Where the symbols take the nodes:
* | ζ θ
vuvo | dofe linu
sizo | nite like
lepi | nala totu
rubo | dofe zeri
vofo | digu mapi
viku | vofo lita
gefe | leka moku
seba | moku vase
zinu | piga nite
vabo | teri noze
zeri | vabo depa
fufo | linu dazi
dofe | fodu koli
deku | meto bafe
vaki | nafu fedu
veva | sadi luda
piga | doko sazu
sadi | vase lido
digu | lidi moku
fedu | pebe sizo
luda | gefe doko
moku | lidi vofe
doko | geto digu
nala | lori rere
nafu | veze zinu
vofa | bale pebe
meto | totu teri
sisa | moku seba
teri | dazi nala
gato | sizo dofe
vofe | sisa bosa
gebu | gebu teri
rere | lepi meto
totu | rere deku
linu | koli gebu
dazi | gebu lori
fovu | vabo fodu
suli | fasa gefe
bosa | meto luda
nite | sazu gato
geto | zinu lita
veze | vofa piga
lita | mapi bale
mapi | viku bale
bale | lita veze
domi | zeri vaki
fodu | noze vuvo
leka | suli linu
fasa | fasa leka
sazu | zinu fovu
bafe | bafe sisa
teza | rubo domi
lori | dazi lepi
depa | vabo pebe
seso | gebu fovu
noze | linu dofe
koli | vaki fufo
like | gato teza
lido | veva geto
lidi | doko bosa
pebe | gato seso
vase | bosa sadi

In the rows, zero is written as 51.

The rows follow the links: the fewer symbols apart two nodes are, the more alike their rows tend to be.

Rows with their nodes:
48,40,60,40,63,46,37,30,76,49,73,32,44,65,40,63,56,59,46,35,57,64,47,46,49,54,54,56,28,51,66,67,44,56,51,50,64,51,62,27,34,56,48,59,33,52,53,43,30,40,59,42,57,86,54,49,54,63,22,48,13,25,61,76,25,42,49,48,16; node bale
44,27,58,41,54,2,29,64,72,67,22,24,52,69,36,71,36,41,54,35,38,62,51,57,36,48,32,30,61,59,33,44,58,62,48,71,47,46,46,57,22,50,51,50,58,48,49,44,64,37,42,72,58,51,60,48,55,74,67,52,60,29,39,49,72,61,43,41,37; node sazu
47,64,57,59,51,51,70,71,22,76,68,48,58,44,48,46,72,72,73,45,53,48,68,31,48,31,66,41,14,48,48,55,65,53,52,30,20,54,45,59,42,59,51,54,72,48,63,53,52,83,60,41,55,42,56,48,44,59,57,82,38,56,45,46,64,29,71,54,54; node meto
36,36,50,41,58,48,46,33,43,35,41,35,35,61,75,44,24,36,55,76,37,58,66,40,53,48,51,41,82,60,48,70,35,46,56,47,68,49,61,31,69,59,55,83,54,58,60,48,51,62,31,52,66,47,46,72,53,48,76,51,78,55,61,42,54,77,26,33,71; node sizo
35,42,47,56,60,43,59,34,57,20,36,28,28,42,69,59,23,40,58,83,44,58,62,55,42,56,49,44,69,55,46,63,51,54,38,62,67,44,72,36,55,59,55,83,54,62,53,37,42,58,33,50,65,52,31,70,52,40,60,57,79,62,46,41,45,93,40,31,61; node vaki
34,57,57,62,60,58,65,75,21,60,58,53,53,50,46,47,60,72,81,38,63,51,63,20,50,35,82,39,17,42,65,50,60,44,55,29,36,50,32,57,52,56,46,59,68,46,51,56,32,74,62,53,54,47,49,55,45,69,78,77,51,59,51,44,51,32,73,58,58; node lepi
38,49,43,51,55,54,57,35,47,27,46,38,28,53,78,42,29,38,56,84,38,56,63,36,52,50,55,52,72,56,53,68,40,46,55,47,68,50,61,31,77,59,55,82,52,60,60,47,47,65,30,45,62,49,38,74,50,36,68,54,78,64,58,40,46,80,31,33,75; node like
50,74,37,68,59,41,81,51,55,19,53,45,28,28,54,53,44,62,64,72,55,53,51,58,40,64,45,55,31,43,36,47,86,64,31,65,42,53,60,55,45,54,44,53,45,46,50,41,33,53,51,41,62,53,25,47,54,41,36,65,71,70,34,44,37,91,69,50,41; node zeri
31,40,48,46,55,42,50,35,51,30,36,31,30,57,74,50,24,37,60,79,38,63,65,41,49,49,49,41,73,56,50,66,44,48,52,56,69,49,65,30,64,62,56,82,56,60,57,46,48,60,30,53,68,51,38,70,50,45,71,54,81,61,57,42,49,86,33,29,68; node fedu

Each walk starts at a row. The symbols on each line, taken left to right, move it on to the next node.
Answer with the node's row; about right is enough.
---
43,69,34,61,60,55,75,41,49,15,55,42,20,40,70,45,35,52,59,86,48,56,61,43,48,60,51,54,53,49,45,61,60,55,43,56,57,55,64,37,70,59,54,71,47,51,57,46,36,65,36,37,63,52,28,66,50,28,46,56,81,76,48,41,34,91,51,38,60
θ ζ θ ζ ζ θ ζ θ θ ζ
39,61,58,60,59,55,71,76,22,68,62,55,49,47,49,48,64,72,81,39,57,51,67,21,48,30,76,39,9,43,61,54,58,50,56,27,32,56,37,57,46,56,49,61,68,43,57,57,42,79,58,46,59,48,46,56,48,62,69,79,43,57,46,51,54,29,75,56,58
---
47,64,39,71,57,33,77,66,65,25,46,40,32,29,51,62,46,67,67,65,50,55,49,59,38,66,47,49,24,41,35,41,85,71,27,74,39,57,58,63,37,55,44,49,46,46,50,36,33,48,52,48,63,55,26,46,51,41,37,62,70,68,30,45,39,87,70,47,36
ζ θ ζ ζ ζ θ ζ
32,43,49,57,69,22,57,37,69,28,37,22,30,46,61,65,23,51,75,72,38,61,61,53,34,59,49,39,49,54,37,59,69,60,39,72,61,42,70,39,37,63,51,75,52,57,49,37,35,48,43,56,65,60,29,60,52,51,55,62,75,56,42,45,50,95,47,34,50
θ θ θ θ ζ θ ζ θ θ ζ
37,29,56,40,59,17,32,45,61,56,23,22,47,68,55,58,25,32,52,56,30,63,59,46,44,42,40,35,84,62,43,59,36,52,53,54,66,43,53,41,46,53,55,74,64,53,58,47,64,49,28,64,63,48,52,63,53,62,77,50,68,37,53,44,68,73,27,32,62
---
34,42,58,59,58,64,59,75,26,52,47,61,57,50,50,46,58,62,80,32,67,37,52,22,58,40,90,42,33,35,79,37,54,30,58,38,44,42,31,65,60,50,48,54,61,51,33,61,30,65,70,68,45,46,50,52,48,73,85,65,59,59,65,43,50,34,65,60,65
θ θ ζ ζ ζ ζ ζ ζ θ θ
35,51,58,63,61,59,65,78,23,58,56,59,52,49,46,50,60,68,86,33,64,44,59,21,52,41,81,38,22,37,70,46,59,37,52,32,37,44,32,58,53,55,44,52,66,48,37,57,34,70,67,59,52,46,45,49,44,70,80,73,52,61,58,43,51,37,72,58,64
---
37,48,51,65,57,56,70,80,32,52,49,60,57,33,41,49,57,67,83,35,68,39,50,35,53,43,82,38,23,37,66,30,72,36,49,52,36,39,34,72,44,51,49,42,64,54,31,58,32,61,78,69,45,44,47,49,50,71,73,66,60,66,52,41,54,40,73,60,63
ζ ζ ζ ζ ζ θ ζ
34,35,61,55,56,71,54,69,30,53,42,65,64,42,48,45,50,57,72,36,70,31,44,36,62,44,89,38,46,35,75,33,51,25,54,48,49,35,33,70,54,52,49,49,62,56,25,60,34,56,73,73,39,42,48,56,50,67,82,54,62,60,64,41,52,35,59,62,73
ζ ζ ζ θ ζ ζ ζ
38,24,60,57,49,69,46,65,42,54,32,67,73,34,46,50,49,48,61,37,70,28,42,51,59,47,80,37,57,39,68,22,57,25,47,61,54,35,39,76,46,51,49,40,60,62,20,57,40,42,75,81,34,41,50,56,50,64,73,44,68,58,57,42,60,36,58,64,68
---
55,50,44,43,55,22,32,56,72,57,45,35,35,79,35,58,43,47,45,31,43,68,46,46,41,41,42,65,60,58,51,57,27,62,71,61,53,43,38,36,31,39,53,47,33,34,56,49,47,20,60,57,53,68,70,45,56,63,48,50,16,28,64,67,32,44,51,43,14
θ ζ θ ζ ζ θ ζ θ θ ζ
43,41,63,39,65,20,41,35,81,51,57,21,41,68,36,70,46,56,54,38,50,69,53,50,38,55,45,45,26,55,55,61,55,66,46,63,59,46,62,29,19,55,49,63,41,49,53,37,32,39,55,51,61,77,50,49,56,65,32,55,25,25,44,71,38,58,52,40,20
ζ θ ζ ζ θ ζ θ θ
40,25,55,60,56,30,50,65,61,49,20,42,66,32,39,69,37,49,64,41,61,40,40,69,44,56,57,32,50,44,45,22,75,48,33,84,49,31,53,78,22,54,47,38,58,62,26,48,43,36,67,80,45,43,41,51,53,62,59,49,72,51,38,41,63,64,61,56,52
---
42,37,65,41,65,9,34,43,80,63,45,19,44,72,30,72,43,51,52,27,45,74,46,51,33,53,40,43,37,57,47,59,58,69,47,61,54,45,53,37,15,55,45,58,46,46,57,38,45,34,51,56,55,66,54,45,53,72,40,55,27,17,43,68,50,54,51,41,18
ζ ζ θ ζ θ ζ θ θ
49,21,62,53,33,80,44,30,41,46,36,65,74,21,54,52,40,34,43,67,64,30,52,71,62,47,65,43,85,49,62,50,35,36,44,59,69,38,70,53,54,52,55,63,60,75,30,58,55,42,58,64,37,38,43,68,56,36,58,38,62,59,56,41,52,35,40,50,76
ζ θ θ ζ ζ θ θ ζ ζ
53,30,64,50,33,80,43,41,40,52,37,76,82,18,49,52,49,37,32,55,70,26,47,78,64,52,65,40,79,42,69,41,42,34,38,58,62,41,59,60,51,44,52,46,60,71,23,58,60,41,60,65,35,38,48,60,56,42,56,30,60,57,50,39,60,23,52,60,72
---
44,21,59,52,37,84,44,46,40,48,36,69,75,32,52,47,48,37,47,49,67,25,46,59,65,44,77,41,74,44,73,37,40,24,48,53,63,38,51,59,56,47,55,49,59,72,23,60,50,46,67,72,34,40,51,63,54,51,66,37,61,58,63,38,53,25,46,54,81
ζ θ θ θ ζ θ θ θ
56,59,57,48,43,52,64,52,28,83,69,41,67,39,52,44,69,64,55,50,50,54,70,44,51,27,48,40,18,60,40,64,61,59,43,28,27,62,62,51,37,63,55,58,68,57,71,54,67,82,46,37,60,39,54,55,43,48,35,72,34,47,37,50,74,27,63,51,57
ζ θ θ θ θ ζ
46,57,60,55,49,52,68,68,22,72,68,45,56,43,47,49,70,70,76,43,55,55,73,26,46,27,67,34,9,50,57,61,62,55,47,28,27,58,46,50,43,59,48,62,73,50,64,57,44,82,56,39,60,46,52,53,43,59,59,82,40,52,43,47,62,28,73,55,56
---
42,30,58,42,61,5,28,60,71,70,24,25,51,74,35,74,34,39,52,31,38,65,51,49,34,47,34,35,64,62,38,50,50,67,55,68,51,40,45,47,23,50,49,53,57,45,59,43,60,34,40,69,57,53,60,48,52,74,64,52,49,26,45,54,66,61,39,39,32
ζ ζ ζ θ ζ ζ θ
52,45,57,40,63,55,41,18,72,47,75,34,42,68,42,56,58,59,47,37,55,62,45,44,50,58,57,61,32,51,68,66,40,50,57,49,64,47,57,27,40,55,48,55,27,48,49,50,27,44,65,42,49,82,56,52,56,57,22,45,11,27,67,75,25,38,46,48,25
ζ θ ζ θ θ θ θ θ θ θ
61,24,56,52,27,69,47,31,47,51,40,60,82,13,51,57,46,37,32,63,64,30,54,87,61,47,57,42,79,53,56,39,43,39,33,62,58,39,75,58,39,51,59,51,57,77,36,59,64,38,62,66,37,41,42,64,58,32,38,37,54,55,44,39,57,36,49,54,68
---
64,51,55,42,35,50,54,42,40,85,68,40,77,40,55,41,70,53,39,55,35,55,67,60,52,32,36,41,35,61,26,60,58,65,43,34,33,61,73,53,40,63,60,49,66,62,77,55,80,78,43,31,53,42,57,54,44,39,21,58,35,46,37,51,81,31,43,52,61
θ ζ ζ ζ ζ ζ θ θ
38,36,47,48,54,46,49,32,50,37,36,35,37,57,75,50,22,33,51,79,39,58,64,41,55,42,52,42,86,57,52,69,34,44,55,50,70,43,67,30,67,59,58,87,60,61,57,47,54,60,32,56,61,47,43,73,53,42,70,49,78,56,55,39,56,76,30,33,78
ζ θ ζ ζ θ ζ θ ζ
64,21,55,56,27,57,51,41,56,56,32,51,81,12,44,61,47,41,34,60,63,32,49,92,49,44,50,37,68,51,48,38,56,53,25,73,47,41,73,64,25,51,59,48,58,75,37,55,65,34,63,67,41,35,40,62,57,35,34,42,52,54,40,36,56,39,56,51,59
